X = [136 136 136 146 156 126 146 132]
X[0] => 136
X[7] => 132

data =
[[119 145 151 109 147 108 145 154 143 101 133]
 [153 104 110 132 144 103 101 113 118 113 133]
 [124 147 111 123 111 131 111 133 109 107 137]
 [144 156 155 123 128 101 136 131 151 125 137]
 [103 132 126 100 125 136 109 127 145 146 109]
 [124 134 105 108 142 121 142 118 117 143 135]
 [143 121 110 112 125 154 133  99 108 150 108]
 [149 145 156 155 145 104 106 139 136 117 142]
 [146 146 124 147 112 133 103 139 156 117 149]
 [104 111 135 113 100 111 109 148 148 146 105]
 [145 156 124 126 133 133 101 113 128 153 102]
 [152 142 109 142 156 144 118 113 107 117 119]
 [127 141 114 124 129 139 154 157 150 145 117]
 [118 136 112 132 108 102 141 123 154 132 155]]
Rows and columns are counted from 0.
(0, 0): 119
(3, 6): 136
(7, 2): 156
(2, 9): 107
(8, 5): 133
(4, 3): 100
(2, 3): 123
(4, 6): 109
(0, 2): 151
(5, 10): 135
(5, 9): 143
(3, 2): 155
(3, 5): 101
(12, 10): 117
(1, 7): 113
(9, 9): 146
(2, 2): 111
(12, 6): 154
(0, 7): 154
(11, 7): 113
(1, 6): 101
(5, 3): 108
(11, 1): 142
(0, 5): 108
(3, 9): 125
(8, 6): 103
(10, 7): 113
(6, 0): 143
(1, 10): 133
(8, 1): 146
(13, 6): 141
(13, 2): 112
(13, 9): 132
(9, 7): 148
(13, 5): 102
(1, 2): 110

a = [139 127 128 128 128 120 147 145  99 116 131 133 135 145]
a[0] = 139
a[8] = 99
a[1] = 127
a[7] = 145

M =
[[125 125 125 125 125 125 125 125 125 130 125 124]
 [135 131 128 133 131 128 133 134 135 118 135 135]
 [122 122 124 122 122 123 122 121 121 128 122 121]
 [120 123 127 121 122 127 121 121 121 138 121 120]
 [119 126 134 122 126 131 122 121 121 145 121 120]
 [120 119 121 120 119 120 120 119 120 136 120 120]
 [128 121 122 124 121 126 125 126 124 104 126 125]
 [137 135 139 135 135 136 136 135 137 125 137 137]
 [132 125 120 128 124 121 129 130 131 126 131 132]
 [130 137 141 133 137 140 132 132 133 122 131 131]]
M[0, 0] -> 125
M[2] -> [122, 122, 124, 122, 122, 123, 122, 121, 121, 128, 122, 121]
M[4, 1] -> 126
M[:, 10] -> [125, 135, 122, 121, 121, 120, 126, 137, 131, 131]
M[6, 0] -> 128
M[8] -> [132, 125, 120, 128, 124, 121, 129, 130, 131, 126, 131, 132]
M[3, 5] -> 127
M[5, 1] -> 119
M[0, 7] -> 125
M[:, 3] -> [125, 133, 122, 121, 122, 120, 124, 135, 128, 133]
M[9, 10] -> 131
M[4] -> [119, 126, 134, 122, 126, 131, 122, 121, 121, 145, 121, 120]
M[3] -> [120, 123, 127, 121, 122, 127, 121, 121, 121, 138, 121, 120]
M[6, 4] -> 121
M[2, 11] -> 121
M[0, 4] -> 125
M[6, 3] -> 124
M[:, 8] -> [125, 135, 121, 121, 121, 120, 124, 137, 131, 133]
M[0, 3] -> 125
M[:, 5] -> [125, 128, 123, 127, 131, 120, 126, 136, 121, 140]
M[9] -> [130, 137, 141, 133, 137, 140, 132, 132, 133, 122, 131, 131]
M[8, 5] -> 121
M[9, 7] -> 132
M[5, 2] -> 121
M[7] -> [137, 135, 139, 135, 135, 136, 136, 135, 137, 125, 137, 137]
M[6, 9] -> 104
M[:, 4] -> [125, 131, 122, 122, 126, 119, 121, 135, 124, 137]
M[5, 5] -> 120
M[7, 2] -> 139
M[4, 6] -> 122
M[1, 0] -> 135

A =
[[128 130 114 129 110 130 128 112 131 127 119 125 113 116 140 144]
 [126 127 117 128 109 128 128 115 129 123 125 115 116 122 149 141]
 [128 131 114 129 113 131 130 114 129 129 116 134 113 116 131 143]
 [128 130 115 128 111 129 128 112 131 127 119 125 113 117 139 144]
 [128 128 117 128 110 127 130 116 126 123 124 118 117 122 144 140]
 [129 131 114 129 114 131 130 114 128 129 116 135 113 116 130 143]
 [129 131 113 129 114 131 131 114 128 130 115 136 113 115 128 143]
 [129 131 112 130 114 132 130 113 128 130 114 137 112 114 130 144]
 [119 124 142 128 142 133 110 131 151 138 142 111 138 129 147 119]]
Rows and columns are counted from 0.
(0, 0) -> 128
(8, 15) -> 119
(8, 6) -> 110
(2, 8) -> 129
(1, 9) -> 123
(7, 6) -> 130
(2, 14) -> 131
(5, 2) -> 114
(7, 15) -> 144
(4, 3) -> 128
(7, 2) -> 112
(8, 11) -> 111
(1, 12) -> 116
(0, 5) -> 130
(1, 7) -> 115
(6, 9) -> 130
(7, 14) -> 130
(7, 5) -> 132
(5, 3) -> 129
(0, 3) -> 129
(5, 6) -> 130
(7, 9) -> 130
(5, 12) -> 113
(1, 0) -> 126
(5, 5) -> 131
(5, 10) -> 116
(6, 7) -> 114
(3, 3) -> 128
(5, 15) -> 143
(0, 15) -> 144
(2, 3) -> 129
(7, 11) -> 137
(4, 1) -> 128
(0, 4) -> 110
(3, 4) -> 111
(4, 15) -> 140
(4, 5) -> 127

grid =
[[146 148 120 120 126 133 141 142 141 112 110]
 [124 131 136 137 119 120 125 125 121 134 134]
 [128 119 119 118 137 138 134 131 135 123 122]
 [132 123 120 121 137 132 127 129 133 124 123]
 [125 106 112 110 144 146 135 132 138 122 119]
 [135 141 129 131 120 118 125 130 130 125 124]
 [132 134 130 132 133 124 113 115 129 129 130]]
grid[0, 0]	146
grid[:, 3]	[120, 137, 118, 121, 110, 131, 132]
grid[:, 7]	[142, 125, 131, 129, 132, 130, 115]
grid[5, 4]	120
grid[3, 0]	132
grid[1, 10]	134
grid[0]	[146, 148, 120, 120, 126, 133, 141, 142, 141, 112, 110]
grid[:, 10]	[110, 134, 122, 123, 119, 124, 130]
grid[1, 1]	131
grid[1, 9]	134
grid[3, 1]	123
grid[3, 7]	129
grid[4, 10]	119
grid[5, 2]	129
grid[0, 10]	110
grid[5]	[135, 141, 129, 131, 120, 118, 125, 130, 130, 125, 124]
grid[4, 3]	110
grid[2, 0]	128
grid[:, 0]	[146, 124, 128, 132, 125, 135, 132]
grid[:, 5]	[133, 120, 138, 132, 146, 118, 124]
grid[2]	[128, 119, 119, 118, 137, 138, 134, 131, 135, 123, 122]
grid[5, 10]	124
grid[1, 8]	121
grid[1, 0]	124

arr =
[[136 130 127 131 137 125 128 136 136 123]
 [129 126 134 128 131 131 127 128 131 129]
 [132 112 134 131 138 121 105 124 130 122]
 [132 134 131 128 128 133 130 134 135 125]
 [134 117 118 134 125 126 127 121 136 110]
 [131 124 131 131 131 131 129 128 131 126]
 [127 121 134 133 133 124 145 129 128 136]
 [126 119 126 132 126 131 139 136 131 127]
 [126 125 137 132 128 123 139 135 132 134]
 [132 125 130 131 130 131 143 136 130 133]
 [125 131 128 136 136 145 119 150 121 147]
 [136 146 129 125 120 139 137 128 139 112]
 [126 120 130 134 130 129 127 135 130 131]
 [121 132 120 122 122 119 127 126 120 134]
 [129 131 135 129 134 134 128 131 131 134]]
Rows and columns are counted from 0.
(0, 0): 136
(9, 6): 143
(6, 4): 133
(9, 4): 130
(3, 2): 131
(9, 7): 136
(13, 1): 132
(2, 0): 132
(0, 8): 136
(11, 5): 139
(13, 0): 121
(3, 0): 132
(2, 4): 138
(5, 0): 131
(7, 0): 126
(3, 7): 134
(8, 5): 123
(10, 2): 128
(8, 1): 125
(1, 8): 131
(12, 7): 135
(13, 7): 126
(10, 7): 150
(7, 5): 131
(10, 0): 125
(12, 9): 131
(1, 0): 129
(8, 7): 135
(0, 9): 123
(11, 7): 128
(11, 4): 120
(0, 5): 125
(9, 9): 133
(12, 8): 130
(8, 3): 132
(5, 6): 129
(7, 6): 139
